[179 134 102 100 117  75] = j261
[138 101 122 143 120 129] = j611
[140 129 111 176 166  66] = j789
[122  80 181 116 121 139] = j383
[117 100 102 179 134 152] = j606
[141 182 132 165 112  75] = j369
[118 137 179 102 134  98] = j42
start: [102 179 134] => j606, 2
start: [117 100 102 179 134] => j606, 0

[100 130 146 155 107  91]  j998
[ 80 113 154 183 125 115]  j952
[ 80 113 154 183 136  96]  j539
[167 114 148 139 150  92]  j63
[154 130 139 172  99  93]  j515
[153 128 127 169 116  93]  j964
start: [146 155 107  91] => j998, 2
start: [107  91] => j998, 4
start: [139 150] => j63, 3

[151 162 114 150 115 135 134 104 149 131 141 134 158 119 122 115 147 131
 150 131 142 123 146 150 111 141 142 104 141 141 121] = j833
[154 142 100 114 138 118 155 115 133 137 138 147 158 133 117 145 124 111
 132 127 151 102 139 106 135 148 132 104 149 114 110] = j53
[121 100 114 102 130 107 110 147 120 126 141 122 135 137 104 135 124 108
 112 124 106 142 103 133 132 111  72 119 133 137 132] = j682
[121 135 114 129 125 135 107 126 110 137 157 139 149 139 141 125 167 150
 119 123 112 139 102 135 106 154 119 106  96 144 141] = j590
[141 143 120 117 160 125 115 176 172 114 145 119 117 117 109 125 134 137
 114 129 142 131 125 114 118 105 112  94 136 137 124] = j787
[111 129 134 153 128 137 118 151 146 109 133 139 133 119 152  90 157 163
 125 118 127 121 137 139  93 161 119 123 125 157 129] = j164
[118 122 118 123 113 132 113 136 152 123 127 128 137 108 131  90 129 114
 156 132 109 118 110 152 116 134 112 132 141 155 132] = j148
[158 158  94 111 143 139 128 133 156 116 157 137 149 117 117 109 147 137
 122 128 106 115 130 144 100 118 106 100 144 130 120] = j56
start: [102 139 106 135] => j53, 21
start: [141 142] => j833, 25
start: [126 141 122 135 137] => j682, 9
start: [137 114 129 142] => j787, 17
start: [125 134 137 114 129 142 131 125] => j787, 15
start: [105 112  94 136 137] => j787, 25

[129 114 122 130 140 116 119  97 141 118 146 125 128 110 132 132  95 113
 121 102 153 121 129  98 127 132 131 153 139 180 141 112 139 139 162 115]  j189
[129 149 115 128 153 113 120  76 141 114 160 113 125 132 120 116 110 132
 126 106 145 108 118 115 120 142 127 147 113 176 130 133 139 132 157 117]  j410
[120  98 114 128 149 116 115  74 137 114 159 106 125 137 118 119 108 133
 120 113 142 105 117 115 125 142 124 149 112 172 132 135 135 133 156 117]  j996
[123  95 115 128 153 113 120  76 141 114 160 113 125 132 120 116 110 132
 126 142 113 105 126  96 126 134 125 156 133 181 138 112 137 138 158 116]  j768
start: [128 149] => j996, 3
start: [113 142 105] => j996, 19
start: [135 133 156 117] => j996, 32
asked: [123  95 115 128 153 113 120  76 141 114 160 113 125 132 120 116 110 132
 126 142 113 105 126  96 126 134 125 156 133 181 138 112 137 138 158 116] => j768
start: [118 146 125 128 110 132 132  95] => j189, 9
start: [119 108 133 120 113 142 105] => j996, 15
start: [130 133 139] => j410, 30

[127 128 126 127 128 130 131 127 125] = j484
[143 114  91 117 119 121 158 133 151] = j582
[124 131 154 137 143 103  86 133 142] = j436
[121 134 140 132 131 139 113 125 117] = j675
[121 134 119 125 116 176 158 118  91] = j355
[133 118 130 125 138 103 140 135 160] = j482
[127 128 119 127 125 130 140 127 125] = j983
[118 138 133 130 125 167 140 120  99] = j624
[121 134 140 132 131 130 113 127 117] = j190
[128 125 126 127 128 121 122 129 134] = j818
[121 134 133 132 131 139 122 125 117] = j657
[130 124 112 122 122 130 149 127 125] = j651
start: [114  91] => j582, 1
start: [126 127 128 121 122] => j818, 2
start: [118 138 133 130 125] => j624, 0
asked: [127 128 119 127 125 130 140 127 125] => j983
start: [ 91 117 119] => j582, 2

[136 133 124 132 128 123 121 113 129 129 118 119 127]  j305
[124 130 139 125 135 108 113 117 135 131 122 104 137]  j506
[123 133 124 130 128 123 121 113 129 129 118 119 127]  j406
[133 127 130 130 128 123 121 113 129 129 118 119 127]  j85
[135 129 131 134 130 142 132 134 132 130 131 141 118]  j25
[113 131 129 118 119 127 131 124 127 128 123 130 113]  j426
asked: [133 127 130 130 128 123 121 113 129 129 118 119 127] => j85
start: [113 131] => j426, 0
asked: [136 133 124 132 128 123 121 113 129 129 118 119 127] => j305
start: [133 124 130] => j406, 1
start: [118 119 127 131] => j426, 3
asked: [123 133 124 130 128 123 121 113 129 129 118 119 127] => j406

[109 126  64 127 122 125 144] : j699
[109 126  97 122 121 147 116] : j327
[121 176 152 156 137 136  97] : j218
[140 123 127 143 142 118 111] : j435
[152 148 117 141 137  98 114] : j890
[154 146 123 133 140 113 105] : j13
[170 157 156 152 147 113 112] : j330
[154 155 137 130 136 137  97] : j282
[168 176 152 156 137 136  97] : j972
[171 175 141 128 145 131  96] : j195
[173 166 158 128 150 144  70] : j44
start: [145 131  96] => j195, 4
asked: [168 176 152 156 137 136  97] => j972

[164 153 161 148 115 152 141 129 136 107  92  96  83  88 125 119] : j260
[164 140 107  92 170  78 161 140  90 140 164 139 139 102 146 161] : j288
[131  75  94  86 170  78 161 140  90 140 164 139 139 102  89 161] : j839
[163 103 168  89 138 166  85 158 169 108 110  83 101 145 137 135] : j905
start: [129 136 107  92] => j260, 7
asked: [131  75  94  86 170  78 161 140  90 140 164 139 139 102  89 161] => j839
start: [131  75  94] => j839, 0

[167 155 113  88 144]  j251
[163 167 157 172 138]  j931
[156 172 186 148 123]  j621
start: [157 172] => j931, 2
start: [167 157] => j931, 1
start: [148 123] => j621, 3
start: [155 113  88] => j251, 1

[ 91 163 128 136 104 169]  j220
[148 144  90 136 169 104]  j957
[148 128 167  95 104  94]  j565
[128 164  95 104  94 101]  j844
[145 178 151  72  83 129]  j54
[158 161  63 100  78 112]  j686
start: [128 167  95 104  94] => j565, 1
asked: [128 164  95 104  94 101] => j844
start: [136 104 169] => j220, 3

[ 83 127 117 125 119 122 123] -> j781
[157 115 118 121  74 120 119] -> j792
[ 96 116 104 106 129 122 123] -> j928
[157 115 118  74 121 119 120] -> j556
[136 133 109 137 104 117 122] -> j706
[129 106 104 116  96  86 129] -> j827
start: [ 74 121 119 120] => j556, 3
start: [127 117] => j781, 1
start: [129 106 104 116  96] => j827, 0

[150 133 132 135 119 107 133 107 114 124 121 117 140 139 126 136 117 109
 124 118 138 130 130 107 102 138 124 136 132 140] = j745
[120 127 122 101  81 113 115 113 106 126 131 141 117 118 134 110 135 149
 133 130 135 116 134 113 134 133 133 131 112 119] = j654
[135 119 122  98  86 105 109 105 110 120 118 142 116 124 135 118 131 133
 135 129 134 121 140 105 122 126 135 125 121 122] = j979
[128 122 121  99  82 108 111 108 108 123 124 145 117 120 135 113 132 134
 134 131 135 118 137 108 129 129 134 128 117 120] = j917
[115 131 123 112  82 118 120 118 107 137 139 143 118 118 135 109 136 151
 131 128 132 115 131 118 138 138 131 133 108 120] = j400
[113 135 123 126  86 123 126 123 109 139 146 145 120 120 134 112 136 149
 128 126 126 116 129 123 140 141 128 135 104 122] = j866
[141 138 133 142 122 112 139 112 131 128 128 130 118 138 120 134 117 107
 122 119 142 129 124 112 104 142 122 140 133 142] = j68
[151 127 130 137 114 105 126 105 124 132 120 142 114 139 131 136 119  98
 126 119 133 130 136 105 101 133 126 131 131 137] = j103
[139 118 122 105  93 103 109 103 113 125 116 144 115 128 135 124 128 130
 133 127 133 125 142 103 115 124 133 124 125 125] = j576
[156 122 127 121 107 104 118 104 121 124 117 140 114 136 133 134 119 108
 128 122 132 129 140 104 105 128 128 128 130 133] = j738
[ 82 108 111 106 108 123 124 145 117 137 139 143 118 118 135 109 136 151
 131 128 132 115 131 118 138 138 131 133 128 129] = j238
start: [ 82 108 111 108 108 123 124 145 117] => j917, 4
start: [121 124 117 140 114] => j738, 8

[129 133 101 124 129 129 112  86 122  99 109 113 133 149 124 118 128 131
 127] = j401
[111 127 150 127 150  92 123 142 110 138 138 105 107  80 124 135 108 154
 126] = j697
[128 127 149  86 124 129 133 129 112  99 113 109 122 101 106 149 115 130
  98] = j864
start: [124 135] => j697, 14
start: [129 133 129 112  99 113 109 122] => j864, 5
start: [149  86 124 129 133 129 112  99 113 109 122 101] => j864, 2
start: [138 138] => j697, 9
start: [142 110 138 138 105] => j697, 7

[112 168  70 124]  j2
[177 112 112 170]  j780
[149 176 112 124]  j182
start: [177 112 112] => j780, 0
start: [176 112] => j182, 1
start: [112 170] => j780, 2

[161 188  86  63 115 114 119]  j142
[110 126 167 185 155 182 101]  j381
[170 185 155 182 129 150 133]  j216
[103 157 114 161 152 128 160]  j320
[114 102 129 150 157 148 145]  j969
[120 152  79 125 145  94 111]  j39
[122  85 124 155 106  89  83]  j513
[ 92 129 104 145 147 127 146]  j93
[154  64 182 167 185 155  98]  j629
[ 94 120 120 146 143 141 155]  j902
[115 135  79 141 149  83  90]  j599
start: [120 146] => j902, 2
start: [110 126] => j381, 0
start: [182 167 185 155] => j629, 2
start: [167 185 155 182] => j381, 2

[121 171 147 171  89 143 115] : j113
[121 171 147 171 179 143 115] : j660
[170 179  89 171 147 157  70] : j273
start: [171  89] => j113, 3
start: [121 171 147 171  89] => j113, 0
start: [171 179] => j660, 3

[130 111 142 143 148 141 125 131 158 106  83 157 152 142 113 117 103]  j486
[ 99 116 146 123 145 127 126 130 120 120 138 119 136 130 130 114 121]  j130
[ 95 137 139 148 179 120 116 110 116 110 125 119 133 133 123 119 121]  j922
[ 90 133 142 146 165 136  97 111 120 106  99 113 146 143 121 125 109]  j78
[132 118 141 168 139 172 129 109  82 116 129 119 132  84 172 108 108]  j102
[116 130 157 148 166 137 138 117 115 114 136 149 152 131 112 115 110]  j242
[123 155 143 186 154 170 139  86 119 117 121 123  95 142 153 125  69]  j454
[132 133 120 134 121 133 130 115 129 133 124 123 137 132 131 134 124]  j292
[124 138 138 184 136 162 130 114 119 121 126  93 134 141 160 135 107]  j841
[128 134 138 129 136 124 125 120 125 123 125 122 145 129 131 133 136]  j679
[132 155 186  86 121 139 143 117 119 170 154 125 103 121 129 126  85]  j372
start: [155 143 186 154 170 139  86 119 117 121] => j454, 1
start: [ 99 113 146] => j78, 10
asked: [ 95 137 139 148 179 120 116 110 116 110 125 119 133 133 123 119 121] => j922
start: [124 123 137 132 131 134] => j292, 10

[120 141 127 114 120 118 177 125 145 167 170 149 137 168 131 114 117  85
 128 103 112 132  95  82 142 119 114] : j345
[121 125 124 123 119 141 108 102 124 132 132 121 145 174 129 133 144 146
 134 112 128 117 145 151 110 107 118] : j154
[108 136 153 116 141 157 110 112 125 119 127 121 150 167 153 121 152 142
 138 115 129 141 140 132 148 124 111] : j3
[123 157 154 134 120 167 137 170 149 118 145 125 168 177 132 117 158 145
 158 138 132 124 163 156 100 135 131] : j19
[125 143 132 115 111 142 125  96 139 155 114 131 184 166 125 160 158 152
 156 118 117 107 164 151 120 101 114] : j853
[129 142 113 148 135 126 115  77 127 140 155 139 143 176 114 120 154 160
  99 146 161 144 150 141 111 124 145] : j580
start: [150 141 111 124] => j580, 22
start: [167 137 170 149 118 145 125 168 177] => j19, 5
start: [119 141] => j154, 4
start: [120 154 160  99 146 161 144 150 141 111 124 145] => j580, 15
start: [155 114 131 184 166 125 160] => j853, 9
start: [112 125 119 127 121 150] => j3, 7

[113 162 154 129 127 127  74 105 142 134 141 170 126 154 100 152 142 140
 127 146 192 140 160 132 133 136  86 107 105 109 159]  j876
[163 169 160 118 105 152 170 142 100 126 141 127  74 127 134 154 142 140
 127 146 192 140 160 132 133 136  86 107 105 109 159]  j35
[135 151 131 111 127  90 120 159 173 170 172 158 132 172 122 163 169 160
 118 106 152 170 142 100 126 160 133 104 119 145 131]  j332
start: [163 169 160 118 106 152 170 142 100 126] => j332, 15
start: [135 151 131 111 127  90 120 159] => j332, 0
asked: [113 162 154 129 127 127  74 105 142 134 141 170 126 154 100 152 142 140
 127 146 192 140 160 132 133 136  86 107 105 109 159] => j876
start: [152 142 140] => j876, 15
start: [105 152 170 142 100 126 141 127  74 127 134 154] => j35, 4
start: [127  90 120 159 173 170 172 158 132 172] => j332, 4

[181 163 116 139 115 131 135 112 135 120 124]  j642
[110 116 164 126 128 126 104 168 155 162 122]  j756
[166 157 138 142 116 129 107 136 126 145 155]  j820
[185 168 119 141 115 129 122 116 135 124 135]  j271
[117 122 163 128 125 126 104 168 122 162 155]  j702
[109 113 115 122 128 131 162 112 134 119 118]  j363
[171 161 131 144 115 128 110 130 128 137 149]  j287
start: [166 157 138] => j820, 0
start: [104 168 122 162 155] => j702, 6
start: [116 135] => j271, 7

[140 147 166 172]  j757
[ 92 124  79 163]  j185
[181 140 147 165]  j149
[ 79 153  84 106]  j57
[170 114 153 105]  j127
[ 99  98 139 160]  j254
[ 99  98 172 172]  j38
start: [ 79 163] => j185, 2
start: [ 98 139 160] => j254, 1
start: [114 153 105] => j127, 1
asked: [140 147 166 172] => j757
start: [140 147 165] => j149, 1

[155 118 137 102 114 127 133  99 102 158 100] -> j375
[ 86 102 137 143 131 148 152 134 174 151 141] -> j225
[126 108 103 110  98  93 156 163 130 108 112] -> j848
[171 112 120 130 129  89 146  94 109 161 138] -> j342
[109  86 102 137 143 131 148 151 134 174 151] -> j341
[124 133 178 132 120 142 101 122 129 109  84] -> j267
[162 128 156 109 124  79 119 100 106 121 122] -> j299
[118  94  87 104 143 112 153 118 137 117 119] -> j324
start: [178 132 120 142] => j267, 2
start: [137 102] => j375, 2
start: [112 120 130 129  89 146  94] => j342, 1
start: [ 86 102 137 143 131 148 151 134 174 151] => j341, 1

[154  66 117  75 102 114] -> j157
[154  66 117  75 100  83] -> j694
[154  75  66  83 117 100] -> j188
asked: [154  66 117  75 100  83] => j694
start: [ 66 117  75 100  83] => j694, 1
start: [ 83 117 100] => j188, 3
start: [ 66 117  75 102 114] => j157, 1
start: [117  75 102 114] => j157, 2
start: [154  75  66  83 117] => j188, 0

[145 112 119 124 126 119  84 140 135 121 142 121 126 121 108 111 133 103
  67 115 187 111 140 124 145] = j578
[145 112 119 124 126 119  84 140 135 121 142 121 126 121 108 111 133 103
  67 115 187 131 118 130 111] = j846
[131 127 132 127 125 130 130 130 131 134 129 128 126 139 131 133 134 125
 136 128 125 129 121 129 119] = j927
[112 119 119 132 130 129 131 128 119 120 128 130 130 121 130 129 122 130
 126 128 125 132 133 126 135] = j690
[142 121 112 132 129 125  96 134 128 114 140 127 134 109 114 117 125 111
  79 120 175 116 144 124 148] = j538
[138 111 135 112 118 113  84 137 148 134 140 114 116 141 108 112 142 107
  80 113 183 105 129 126 128] = j587
[114 130 112 129 138 133 144 119 114 107 120 138 138 100 127 124 109 144
 130 141 107 141 145 125 153] = j526
[118 127 127 123 130 130 140 123 126 124 122 131 128 126 128 127 123 138
 139 135 110 135 130 128 132] = j420
[131 128 110 136 134 129 122 128 115 110 130 132 137 102 125 123 115 128
 106 128 138 130 145 124 151] = j18
start: [112 118] => j587, 3
start: [114 130 112 129 138 133 144 119 114 107 120] => j526, 0

[166 147 164 177] -> j171
[122 114 116  93] -> j333
[112 144 109 173] -> j450
start: [166 147 164] => j171, 0
start: [114 116  93] => j333, 1

[119 109 143 138 161 149 121 173] -> j740
[115 122 125 160 132 147 142 116] -> j632
[175 104 115 149 138 121 161  92] -> j541
[148 121  97 112 133 143  75 142] -> j637
[146 142 116 136 125 141  91 110] -> j493
start: [104 115 149 138 121 161] => j541, 1
start: [115 122] => j632, 0
start: [147 142 116] => j632, 5
start: [149 138 121 161] => j541, 3
start: [119 109 143 138] => j740, 0
start: [125 160 132] => j632, 2

[107 160 156 114 129]  j911
[144 110 136 152 118]  j726
[ 91 131 113 136 136]  j920
[110 144  96 137 100]  j995
[159 158 114 168  87]  j388
[136 145 145 130  88]  j609
start: [ 96 137] => j995, 2
start: [110 144  96] => j995, 0
start: [131 113 136] => j920, 1
start: [ 91 131 113] => j920, 0
start: [110 144] => j995, 0
start: [145 145] => j609, 1

[146 132 175 129 118 160 115 139 135 124] : j128
[132 116 118 130 126 133 131 118 126 129] : j398
[126 116 118 132 130 142 134 119 128 137] : j221
start: [128 137] => j221, 8
start: [126 116 118 132 130] => j221, 0
start: [126 116 118 132 130 142 134 119] => j221, 0
start: [115 139 135] => j128, 6
start: [132 175] => j128, 1

